In the rows, 128 means zero.
Known rows:
[111  79  74 127  75 145 157 137 182 108 176  85 119 130  73 116 135 167
 101  75 203 121 165  78 121 143 145  62 130  93] -> flobre
[ 81 126 165 125 147 139 151 172 141 141 113 141  79 126 191 131  72 117
 141 103 169 123 135 116 117 108 138 145 123 171] -> flogrer
[153 137 134 130 103 123 151 147 128  91 132 116 142 123  83 150 105 121
 119 100 119  81 139  85 112 150 166 176 128 149] -> breme
[113 148 127 106 119 129 156 151 177 157 148 105 111  72 120 133 117 118
 140 134 118  76 164 118  90 140 142 118 147 154] -> fotok
[ 67 129 136 114 153 144 146 174 137 116 125 134  88  83 188 141  84 129
 130 118 158 108 141  99 121 124 148 138 122 161] -> stofan
[ 75 125 151 126 141 125 172 127 162 139 108 151  97 132 139  90 101 132
 142 100 141 119 103 140 134 120 160 120 140 182] -> dufeflol
[171 142 146 133 103 107 153 144 115  98 121 128 148 157  81 130 100 138
 112  97 109 102  99 115 132 142 167 182 124 126] -> danik
[ 94 148 110 139  58 156 129 140 167 162 118 140 111  73 106 127 117  95
 156  82 127 101 109 150 152 126 140  74 129 159] -> padrol
[100 126 137 170 121 126 142  98 128 115 124 138 110 132 124  79 140 121
 132 124 144 146  96 127 147 122 132 129 137 132] -> griplogon
[103 137 134 129 187 132 141 160 136 111 134 131  94 126 190 151  78 115
 116 132 154 113 152 130 126 134 120 125 127 126] -> finasir
[117 117 124 154 126 136 137 111 128 118 140 125 126 118 109 113 141 121
 112 136 137 122 124 120 137 122 133 121 140 124] -> vunul
[ 99 130 105 100 130 125 118 117 134  90 132 111 138  79 100 132 134 146
 148 110 120  81 145 119 120 136 172 118 116 140] -> pliskabos
[114 114 147 112 167 132 117 161 120 139 130 128 107 138 206 156  98 129
 138 151 161 153 146 116 124 115  86 136 124 129] -> pitral
[147 138  81 125  78 144  98 109 123 103 147 106 172  90  67 141 180 127
 132 142 107 115 147 109 134 133 126 117 130 125] -> draklosal
[159 153 153  95  39 206  99 146  65  38 117  92 138  46 125 168  99 180
 135 146  98 154 184 129 120 218 148 104 158  56] -> madar
[148 117 110 161 130 128 121 107  86  76 124 120 140 147 120 128 158 141
 102 149 134 168 110 101 149 119 127 168 120  85] -> neklas
[127 123 155 122 169 132 146 117 144 145 125 142 118 155 137 110 124 124
 118 132 137 118 119 146 119 139 133 111 133 130] -> kasan
[135 127 115 112 130 113 141 105 167 187 130 128 142 141  92  96 152 131
 139 136  89 121 123 168 113 147 136 102 140 137] -> begren
[134 147 120 141 117  96 139 127 164 178 138 126 134 137 120  91 133 131
 137 153  89 143 133 145 109 133 116 113 152 111] -> gralol

Facts:
briston π drino,vunul,brabrer
desok π klistupli,tugroflek,plotek
drebi π klisoflon,brabrer
dreplek π plerovu,gufla,gropudis
drosa π broper,flufis,flodres,stafon,fofam
drovi π klisoflon,troval,dutrak
finasir π griplogon,rostuvor,dredul
flanul π broper,flodres,drevusuk
fligu π pliklek,troval,vunul,flovu,leklem
flolor π vemar,dredul,drevusuk
gredu π brobri,lalo,gronin
gretran π fotok,fleklil,padrol,fleklam
kasinon π sugris,draplos,vorak,kigri,pufe,sogofle,fleklam
kebek π troval,sotrur,dufeflol,skamuskur,mosku,skosur
kegan π gralol,rostuvor
kila π mubel
klavon π vorak,drakun,sogofle,nebom,dutrak
klezar π drino,klistupli,grabun,nilek
lebrutus π stuken,brofle,fustastu
legur π danik,brabrer,deni,dutrak,bages
litis π dufeflol,kluvom,nozar,drelo,leklem
lozefar π drunar,flovun
madar π klelu,muskem
metis π klibre,mubel,vunul
miflun π drunar,bubrel
nisi π draplos,plotek,drakun,fofam,danik,flovun,begren
pege π draplos,travo
pitral π pliskabos,drupli,drevusuk
plakel π galu,zubak,bubrel
plogovu π trusotres,klisoflon,mosku,nulon
puplu π grokom,drunar,resko,latrestek,nilek
putis π skinol,beflestar,plotek,stekem
redi π grokom,lusok,lalo,draklosal,stufam
rubriflos π skinol,pliskabos,drino,gega
ruzen π skinol,resko,dredul
skarusken π flobre,flokun
skozas π pliskabos,neklek,brofes,gedis,skaske
sodu π zutuflo,sotrur,breme,kluvom
stegu π klibre,flodres,resko,bratu,bages
stutrum π zutuflo,bipin,fluve,skaske
tamu π dreskatrel,fluve
tiklave π skamuskur,griplogon,danik
toplus π klamal,pegro,plika,bogra
veril π gralol,brofle
zimun π gralol,trutun,mosku,nozar,stiklu
χ brustol <- befi,fegra
χ mubel <- bogra
χ pliklek <- bogra,litis
χ briston <- bogra
χ gega <- bogra,griruk,putis,tibru
χ miflun <- breme
χ plotek <- breme,gropudis,trogris
χ stekem <- breme,danik,flasek
χ flobre <- brobri
χ klavon <- dagram,fegra,sodu
χ dufeflol <- dagram,danik,ruzen,zutuflo
χ zogrunor <- dagram,klistupli
χ deni <- dagram,tugroflek,veril
χ klamal <- danik,sogofle
χ skamuskur <- danik,pegro,tugroflek
χ fleklil <- danik,leklem,resko
χ padrol <- danik,fegra,flovu
χ puplu <- davagron,latrestek,tibru
χ kludri <- davagron
χ reruk <- draklosal,klibre,kluvom
χ gikin <- draklosal
χ vomafas <- dreskatrel
χ grabun <- dreskatrel,vorak
χ klumem <- dreskatrel,latrestek,plika
χ flogrer <- dreskatrel,metis,sogofle,zutuflo
χ lozefar <- dreskatrel,kasinon,metis
χ ritrusku <- dutrak,gedis,metis
χ fital <- dutrak,fleklam
χ gretran <- fegra
χ dreplek <- flasek,ruzen
χ klezar <- flasek,ruzen
χ stutrum <- fleklam
χ drelo <- fleklam
χ stuken <- flovu,testonas
χ gedam <- fluve,trogris
χ kasan <- fluve
χ brofle <- fluve
χ tamu <- fluve,nulon,resko
χ finasir <- gedis
χ vogum <- gedis,latrestek,metis
χ vudrel <- gedis,kluvom,madar,nisi,testonas
χ furi <- gedis
χ breklek <- griruk,sugris
χ pege <- griruk
χ pitral <- griruk,kasinon
χ drovi <- gronin
χ drosa <- gropudis
χ drakun <- gropudis
χ klelu <- gropudis
χ sasko <- gropudis,testonas
χ flokun <- grostagum,muskem
χ mosku <- grostagum
χ bages <- grostagum,leklem,madar,muskem
χ flufis <- kasinon,rostuvor,vorak
χ trusotres <- klibre
χ skene <- klibre
χ flolor <- klibre
χ lebrutus <- klibre,sugris
χ drunar <- klistupli,testonas
χ neklek <- klistupli,tugroflek
χ tiklave <- kluvom
χ fotok <- kluvom,testonas
χ megrul <- kluvom
χ brabrer <- kluvom,putis
χ grokom <- latrestek,zupo
χ drebi <- latrestek,putis
χ goskul <- latrestek,trogris
χ siskedu <- leklem
χ beflestar <- listi
χ flanul <- listi,metis,sodu
χ galu <- madar,muskem
χ drino <- madar
χ stiklu <- madar
χ broper <- metis
χ stofan <- metis,plika
χ kila <- metis
χ brurek <- muskem
χ trutun <- muskem
χ drupli <- muskem
χ bipin <- neklas,sugris,testom
χ lalo <- neklas,rubriflos
χ nozar <- neklas
χ gralol <- nisi
χ sapli <- norek,plerovu,zutuflo
χ fofam <- norek,vorak
χ kegan <- pegro,sogofle
χ gufla <- pegro,tugroflek
χ bubrel <- pegro
χ travo <- pegro
χ dredul <- plerovu,rubriflos
χ skosur <- plerovu,sogofle
χ klefor <- plika,ruzen,testom
χ flovun <- plika
χ fuskol <- putis,zubak
χ legur <- ruzen
χ lusok <- ruzen,testom
χ griplogon <- sodu
χ nilek <- sogofle
χ plakel <- sugris,voristar,zubak
χ sotrur <- testom
χ begren <- testonas
χ drevusuk <- testonas
χ brofes <- tibru,zubak
χ nebom <- tibru
χ stufam <- trogris
χ stafon <- veril,zozem,zubak
χ molo <- veril,zozem
χ gredu <- veril
χ bratu <- zozem
χ dadak <- zupo
χ pufe <- zupo
χ fustastu <- zutuflo
{bages,brabrer,bratu,breme,brobri,brurek,dagram,danik,davagron,deni,drakun,dreplek,dreskatrel,drevusuk,drino,drunar,drupli,finasir,flasek,fleklil,flogrer,fluve,fotok,furi,fustastu,galu,gedam,gedis,gralol,gredu,gropudis,grostagum,gufla,kebek,kila,klefor,klelu,kluvom,lalo,legur,listi,madar,molo,mosku,mubel,nebom,nilek,nisi,pitral,plakel,pliklek,reruk,ritrusku,rubriflos,ruzen,sapli,sasko,siskedu,skarusken,skaske,skene,skozas,sogofle,stekem,stofan,stutrum,sugris,tamu,testom,tibru,tiklave,vogum,vudrel,zogrunor,zozem,zutuflo} σ 306
{befi,breklek,brofes,brofle,bubrel,desok,draklosal,draplos,drebi,dredul,drosa,dutrak,fegra,fleklam,flobre,flokun,flolor,flovun,fuskol,gikin,gretran,griplogon,gronin,kasinon,kigri,klamal,klezar,klibre,klisoflon,latrestek,lozefar,lusok,metis,miflun,muskem,neklas,nozar,nulon,padrol,pegro,plerovu,plika,plogovu,pufe,redi,skinol,sodu,sotrur,stafon,stegu,stiklu,stuken,testonas,troval,trusotres,trutun,vemar,vunul,zubak,zupo} σ 9
{beflestar,begren,bipin,bogra,briston,broper,brustol,dadak,drelo,drovi,dufeflol,fital,flanul,fligu,flodres,flovu,flufis,fofam,gega,goskul,grabun,griruk,grokom,kasan,kegan,klavon,klistupli,kludri,klumem,lebrutus,leklem,litis,megrul,neklek,norek,pege,pliskabos,plotek,puplu,putis,resko,rostuvor,skamuskur,skosur,stufam,toplus,travo,trogris,tugroflek,veril,vomafas,vorak,voristar,zimun} σ 349

Rows:
No name comes twice in this set of rows, the named rows included.
[203 134 165 116  15 206 143 105  61  52 101  82 153  91  51 133 173 133
 131 170 112 175 157 113 121 194 144 126 180 103]	muskem

Now the same nodes, written a new way:
Known rows:
[125 133 134 127 139 135  99 135 117 103 129 127 120 117 146 121 144 133
  89  78 110 118 111 148 140 101 132 136 103 157 147 142 145 123] -> sotrur
[115  95 113 122 142 164 131 166 118 158 137 148 134 138 115 148 156 108
 123  95 148 154 119 114 118 159 123  75 133 187 142 117 137 106] -> fotok
[ 96 119 133 114 119 147 137 142 113 152 141 147 117 131 131 142 145 140
  98 110 127 156 151 114 115 156 164 100 121 211 133 143 125  98] -> vogum
[135 130 114 133 113 138 132 133 117 137 110 132 102 142 130 111 125 128
  99 131 127 160 170 108 118 137 115 135  79 182 144 127 119 135] -> fital
[ 81 109 148 106 129 171 154 138 138 145 148 129 163 144 114 113 144 131
 101 104 163 132 139 142 110 133 106  94 135 157 139  82 152 146] -> mosku
[116 151 168 206 155 116  81 148  87 129 161  91 121 111 125 137 157 144
 135  43 168 225  93 142  89 102  57 141  88 152  60 174 117 117] -> miflun
[120 132 136 170 141 158 101 151 103 153 156 135 144 135 104 164 173 114
 152  75 178 226  98 119  95 130 105  97 111 193  98 156 130  89] -> drunar
[185 145 118 164 122 153 122 129 120 128  91 149 133 114 107 132 121 108
 163 144 134 152  82 116 131 121  80 119 117 136 142 128 113 150] -> klistupli
[115  80 134 136 134 161 122 166 121 120 154 101 125 131 125 120 132 150
  89  80 138 137 139 169 120 126  84 126  98 165 146 102 171 147] -> flokun
[117  94 119 104 162  92  86 201 100 116 124  76  42 150 140 146 126 121
 122  88 101  68 106 117 180 127  78 113 135 133 119  93 138  73] -> flolor
[137 134 131 149 115 133 121 167 106 129 104 132 119 127 150 115 134 177
  91 139 113 115  78 162 125 111 116 128 118 150 147 149 115 142] -> zupo
[148 155 119 121 146 160 120  94 131 107 125 144 119 112 108 125 113  96
 115  78 126 153 151 102 143 130 126 131  81 173 149 125 126 119] -> dufeflol
[159 156  99 146  99 140 132 154 108 135  68 157 129 159 158  93 161 129
 117 167 116 120  84 121 125  99 108 126 119 133 160 134 117 137] -> bogra
[116 147 160 123 105 139 153 133 124 144 109 153 138 122 132 147 131 158
 139 157 138 140  95 142 120 121 145 113 139 167 143 141 116 128] -> listi
[ 84 131 170 115 148 137 113 113 129 116 148 129 123 122 130 149 141 108
 138  88 142 151 135 110 136 118 132 117 127 152 109 117 135  98] -> dreplek
[116 130 146 112 137 167 117 111 126 108 145 155 137 122 106 164 136 100
 149  90 147 159 116 115 141 123 146 100 126 170 136 118 151  93] -> gufla
[131  98 106 140 143 154 104 173 106 130 125 127 115 137 137 111 147 129
  92  85 118 129 104 149 127 124 102 113 114 158 153 135 147 125] -> gikin
[108 122 155 116 137 160 123 113 124 114 145 143 129 114 107 159 134 113
 135  88 146 161 132 119 133 131 136  97 117 187 133 115 157 107] -> stekem
[ 91 139 155 104 127 148 131 109 125 104 148 145 130 124 128 151 136 128
 114 106 142 153 154 114 135 115 168 118 111 182 134 133 146  94] -> sapli

Rows:
No name comes twice in this set of rows, the named rows included.
[ 82 104 181 101 159 134 144  61 130 105 124 114 133 115 126 138 175  77
 136  93 111 129 137 150 130 138 128 153 187 140 124 127  73  95]	legur
[118 159 113 129 125 122 110 141 123 147  92 147 120 154 163  76 155 103
 108 123 126 119 128 103 121 114  86 126 116  97 115 116  85 156]	litis
[112 238 122  82 165 116 113 108 164 127 139 140 114 115 118  95  86 123
  95  56 153 110 141  42 132 126  87  90  67 113  95  88 109 138]	kegan
[157 153  86 144 111 137 110 153 106 123  87 162 117 159 153  99 166  96
 126 139 117 124  95 112 139  96 115 136 109 130 149 126 137 126]	voristar
[ 78  98 151  88 130  89 111 165 109 126 127 116  47 166 161 168 132 115
 137 134 120 102 151  95 171 139 145 111 142 157 101 109 106  72]	pitral
[ 91  62 148 142 118 167 122 150 119 140 140 144 112 137 135 139 132 118
 143 132 154 161 154 149 115 157 111  89 138 170 135 115 139 153]	drino
[134 120 139 144 125 137 151 134 115 139 104 104 124 113 127 115 134 173
  78 121  89 109  94 174 112 135 101 151 155 171 155 155  90 134]	dutrak
[ 82 114 162 114 124 125 113 148 122 119 135 120  99 154 147 142 135 127
 150 141 147 127 127 117 139 114 108 107 142 128 111 104 128 123]	skozas
[165 116  88 143 128 162 132 140 118 145  99 135 116 139  97 124 139  99
 131 104 123 163 128 108 114 144  83 116  95 176 151 115 118 126]	begren
[165 143 130 154 108 140 134 131 120 116 109 115 111 140 120 129 105 134
 165 157 154 150 109 120 127  98  66 133  98 143 136 108 132 163]	resko

Now the same nodes, written a new way:
Known rows:
[141 136 126 109 139 133 121 131 153 104 138 136 131 138 123 108 127 130
 135 112 130 107 126 130 117 137 134 123 139 129 115 116 140 134 147 123
 121 149 138] -> klelu
[123 138 117 135 124 126 130 137 131 126 105 123 102 127 142 110 106 135
 150 145 132 141 125 138 101 129 124 128 117 153 123 166 122 158 110  93
 106  97 109] -> flanul
[125 144 136 110 139 125 132 130 158 118 116 138 113 120 144 100 127 129
 116 111 140 133 110 131 134 121 147 120 128 141 138 124 124 107 139 106
 112 132 135] -> travo
[149 142 126 121 142 120 135 156 109 141 138 122 119 113 133 110 102 119
 157 130 155 126 130 129 100 140 147 139 121 117 119 129 121 130 130 101
 125 124 124] -> miflun
[131 144 115 123 142 143 132 118 166 121 113 137 107 124 158 127 141 146
 100 135 122  96 111 130 128 132 110 114 145 122 133 168 119 154 146 108
 108 116 120] -> neklek
[120 153 149 127 142 127 136 138 144 114 126 114  95 140 143 103 129 138
 118 115 158 127 105 120 126 113 150 111 120 140 150 100 134 104 130 114
 127 148 132] -> pufe
[ 77  82  92 182  98 145 126 118 132  67  74 108 148 160  76 184 163 130
  99 124 111 165 140 104 163 158  96 122 121 108 129 112 123 157 143 174
 175 181  94] -> kluvom
[110 159 136 114 110 103 120 137 160 132 123 135 116 134 177 118  97 146
 135 128 123 127 121 135 140 102 149  89 109 156 130 125 139  95 114 115
  86 127 145] -> fofam
[140 146 124 133 134 123 140 138 118 119 128 122 110 127 131 123 123 123
 128 121 145 115 117 123 110 141 147 116 133 114 132 122 128 132 135 115
 129 136 125] -> gikin
[142 132 123 119 130 125 125 121 133 104 135 136 128 144 131 121 115 119
 138 123 124 122 123 143 116 126 130 109 139 133 106 122 141 136 129 123
 118 139 132] -> stofan
[114 135 124 120 152 119 146 128 163 102 129 143 122 130 108 137 136 106
 113 126 106 108 113 111 142 136 132 121 132 130 113 103 175 117 130 127
 143 172 124] -> mosku
[144 144 126 114 122 113 131 112 120 111 117 139 123 120 139 124 106 122
 139 115 118 133 122 141 126 129 141 108 132 139 119 137 122 128 135 126
  97 128 121] -> klumem
[138 105 135 150 139 143 113  95 107 160 167 145 145 138 159 145 162 128
  93 131 128 146 131 104 139 115 119 154 133 101 132 117  85 131 135 126
 117 121 124] -> pegro
[135 140 118 123 134 114 134 139 132 113 134 124 123 135 121 112 115 114
 162 137 126 120 127 137 110 133 128 128 126 143 109 132 153 142 113 113
 127 129 131] -> kila
[140 146 132 118  97 117 133 138 113 124 128 105 125 140 128 110 109 135
 171 151 126  96 140 164  96 120 120  96 136 164 124 166 140 157 109 127
 128 104 133] -> pitral
[116  89 106 161  87 157 103 149 121  92 106 106 130 130 117 155 164 132
 133 113 128 157 138  67 156 175 110 134 137  95 160 116  82 130 138 159
 181 181 107] -> muskem
[154 140 123 116 136 125 151 125 104 122 109 127 115 100 100 109 114 110
 145 108 135 132 118 158 111 140 134 134 145 131 130 149 135 128 135 123
 124 107 113] -> lebrutus
[146 135 122 112 136 127 130 127 143 107 132 133 120 143 111 116 127 127
 138 118 135 112 122 140 113 129 137 122 138 128 116 124 146 134 138 116
 124 140 132] -> skene
[120 151 123 129 145 110 146 143 151 133 132 123 116 127 128 145 102 131
 104 142 131  90 115 111 135 128 143 119 111 115 130 107 162 122 123 116
 127 146 128] -> vunul

Rows:
No name comes twice in this set of rows, the named rows included.
[ 92 121 114 137 122 128 128 186 191 100 101 119 127 131 111 116 130 134
 152 135 120 128 132  76 145 161 123 140 117 132 135 111 144 126 129 122
 167 170 141]	bages
[102 118 147 154 114 137 117 111 118 124 123 112 128 152 141 134 165 150
  95 117 151 169 130 121 155 108 133 120 118 121 160  94  98 110 135 146
 131 148 136]	fleklam
[121 116 167  96  90 160  90 146 136 161 187 140 171  78 133 122 197 127
 134 133  77  63 148  60 182 154  90 119 178 142 190 155 110  63 111 187
 186 130 154]	fluve
[142 150 122 114 129 138 132 125 168  99 138 137 126 143 136 131 145 145
 114 147 112  75 117 131 118 126 118 100 156 128 129 152 138 150 138 133
 123 139 121]	skaske
[147 140 119 129 129 141 132 147 133 100 129 122 107 129 133 126 126 130
 128 118 137 112 117 111 125 159 144 122 137 109 143 115 121 123 139 120
 140 168 116]	flokun
[104 100 118 191  80  96  99 115  64 134 125 100 136 161 164 166 110 114
 152 159 124 191 145 129 128 120 108 115  79 147 112 124 108 149  81 137
 117 116  95]	metis
[160 137 122 104 129 122 134 123  97 108 117 135 105 110 122  91 115 106
 160 109 134 138 112 147 101 144 142 124 144 132 125 157 120 141 133 108
 114 115 117]	toplus
[ 87  91 126 135 110 149 114 153 146 126 116 148 147  85 123 153 170  92
 126 120  72 140 137  29 193 172  97 162 132 124 165 138 106  91 114 168
 190 156 111]	leklem
[153 133 120 113 118 116 151 158 104 150  98 120 127 102  92 120  74 134
 172 131 150 141 143 163 107 147 145 146 117 128 119 150 134 130 131 125
 120  89 142]	puplu
[138 124 147 125  75 136 129 101  72 159  99 106 164 107  96 165 125 142
 114 109 127 150 154 170 149 109 128 101 139 127 158 129 133  97 129 187
 127  98 136]	griruk

The same nodes again, as new rows of numbers:
Known rows:
[131 107 145 121 152 136 105 147 152 127 140  65 129 140 108  94 137 138
 124 158 112 111 126 115 135 106 123 133 112  88 150 126 127] -> plotek
[122 121 143 133 120 125 147 137 153 159 167  81 162  95 159 134 145 108
 138 132 127 155 130 123 120 133 141 117 120  97 134 139 170] -> gropudis
[136 102 149 124 116 150 105 135 136 156 138  93 127 107 155 106 113 146
 130 179 129 147 129 114 141 150 141 128 116  91 143 137 170] -> drakun
[ 88 149  36 132  83 118 163  71 125  84 167 166  86  70 118 182 151 141
 157 152 209 138 165 222 123  63 121 131  89 192  67 113 147] -> kasinon
[138  83 169 131 144 154 120 162 159 151 153  69 134 135 133 138 137 160
  99 174 114 111 116 106 128 137 142 150  96  93 141 113 149] -> molo
[136  95 147 108 140 154 126 145 148 134 158  88 136 129 136 116 134 158
 103 183 112 112 112 140 150 165 139 133  98 100 164 125 137] -> furi
[ 83 145 102  69 123 124 171 122 160 118 215  83 180  91 131 154 169 137
 135  98  96 110  99 225 141 168 140  79 104 108 147 145 110] -> gedis
[147 106 160 159 136 131 117 141 161 141 107  82 127 124 146  87 130 105
 140 167 129 151 154  85 123  93 143 142 139  92 141 136 172] -> skamuskur
[125 108 138 105 121 148 114 135 133 165 145  99 149 104 151  98 119 134
 131 159 112 146 118 144 136 169 142 111 129  84 161 152 174] -> galu
[ 59  93 125 117 152 133  68 115 133 177 131 116  99  91  90  96 122 165
 152 139 118 132 141 109 118  98 113 165 102  93  96 131 167] -> puplu
[ 93  95 143 112  91 174  90 148 173 109 126 136 150 156  86 155 129 178
  98 159  86 124 114 154  85  95 118 176  95 109 123 142 158] -> drebi
[115 123 143 123 133 143  90 123 151 139 121 100 128 113 147  79 122 136
 132 159 113 126 136 123 150 127 143 137 135  79 142 140 159] -> megrul
[128 118 161 130 129 142 117 121 127 148 139 125 140  95 185 101 121 125
 118 178  98 122 103 119 141 133 148 116 104  82 171 114 191] -> drevusuk
[128 118 146 137 131 140  86 127 149 141 115  99 129 118 137  76 119 119
 143 161 115 139 141 111 141 115 148 128 137  75 145 139 167] -> kasan
[141  92 141 141 149 164 114 160 135 111 128 116 133 156 117 131 146 121
 106 167 117  98 119 127 131 128 142 142 114  95 166 113 143] -> griplogon
[126 115 146 139 136 144  91 125 151 138 113  99 118 112 142  79 117 131
 143 171 126 128 135 110 141 115 141 136 138  84 141 134 158] -> stufam
[125 127 155 143 133 135 103 119 143 136 121 114 120 107 154  83 123 126
 128 162 108 122 117 111 141  95 138 138 118  80 152 124 171] -> flodres
[124 102 163 137 168 150 100 149 170 130 138  81 119 131 123 118 150 157
 111 156 112  95 120 100 139  93 143 168 109  87 109 115 120] -> bipin
[160 100 137 145 137 159 131 169 137 111 140  95 128 158 115 127 135 111
 110 161 134 109 124 127 127 113 125 136 111 101 159 118 147] -> klamal

Rows:
No name comes twice in this set of rows, the named rows included.
[115 165  81 133 111 129 133  66 134  83 136 128  75  85 164 116 122 143
 154 206 186 113 154 196 170  78 139 119 109 155 108 108 141]	flufis
[168 125 106 184 106  90 205 138 149 112 165  65 119  95 168 166 161  75
 142 172 202 185 171 112 106  57 128 103  96 186 119 103 164]	zutuflo
[184  98 151 190 104  74 200 191 169 155 150  16 185 126 138 135 165  38
 140 112 150 222 163  56  68  65 118  70 118 129 159 144 188]	danik
[127  83 132  90 158 159 142 152 169 129 135 123 154 123 137 122 181 149
 122 186 101 105 150 133 138 204 163 133 122 100 180 117 137]	gralol
[146 108 136 130 125 115 187 196 167 123 161  53 225 159  92 130 172  33
 135  55  86 155 125 145  86 117 125  61 136  82 193 160 144]	nulon
[146 114 164 189 142  98 147 158 173 147 132  47 134 109 140 129 156  70
 139 111 146 167 157  49  93  48 138 123 122 107 112 131 163]	tugroflek
[155 119 114 170 127 131 182 148 145  83 173  83 116 131 118 181 170  89
 120 142 177 128 147 141 120  64 129 128  91 158 113  98 130]	plerovu
[156 106 154 172 122 109 170 159 156 152 168  52 154 104 155 150 155  76
 133 133 157 181 143  72  90  89 131 103 111 128 132 131 184]	flasek
[108 158  60 123 137 112 194  80 163  59 166 121  97  90 151 162 196 125
 144 178 186  95 179 212 164  76 146 118  95 195 105  82  92]	rostuvor
[ 81 131 164 132 141 152  75 108 168 160 144 116 114  85 155 122 131 171
 135 130 113 109 112 112 146 108 157 167 123  65  89 132 142]	gega
[124  84 117 149 126 119 168 164 167 107 148 103 141 135  87 178 182  97
 130 123 127 139 163 106  72  65 115 134  89 138 127 111 150]	sodu
[143 109 139 159 119 106 165 157 159 158 157  63 161  99 154 140 154  74
 139 127 138 172 132  85 110 111 139 105 114 115 142 137 174]	breme
[125 118 154 120  82 159  99 125 162 156 148  93 149 110 161 129 102 174
 112 172 102 158  97 141 127 139 144 148 113  87 131 156 177]	brabrer
[119  89 143 146 114 121 106 138 159 134  92  98 122 124 107  96 125 125
 139 173 127 164 160  87  91  60 116 147 110 111 127 138 179]	klavon

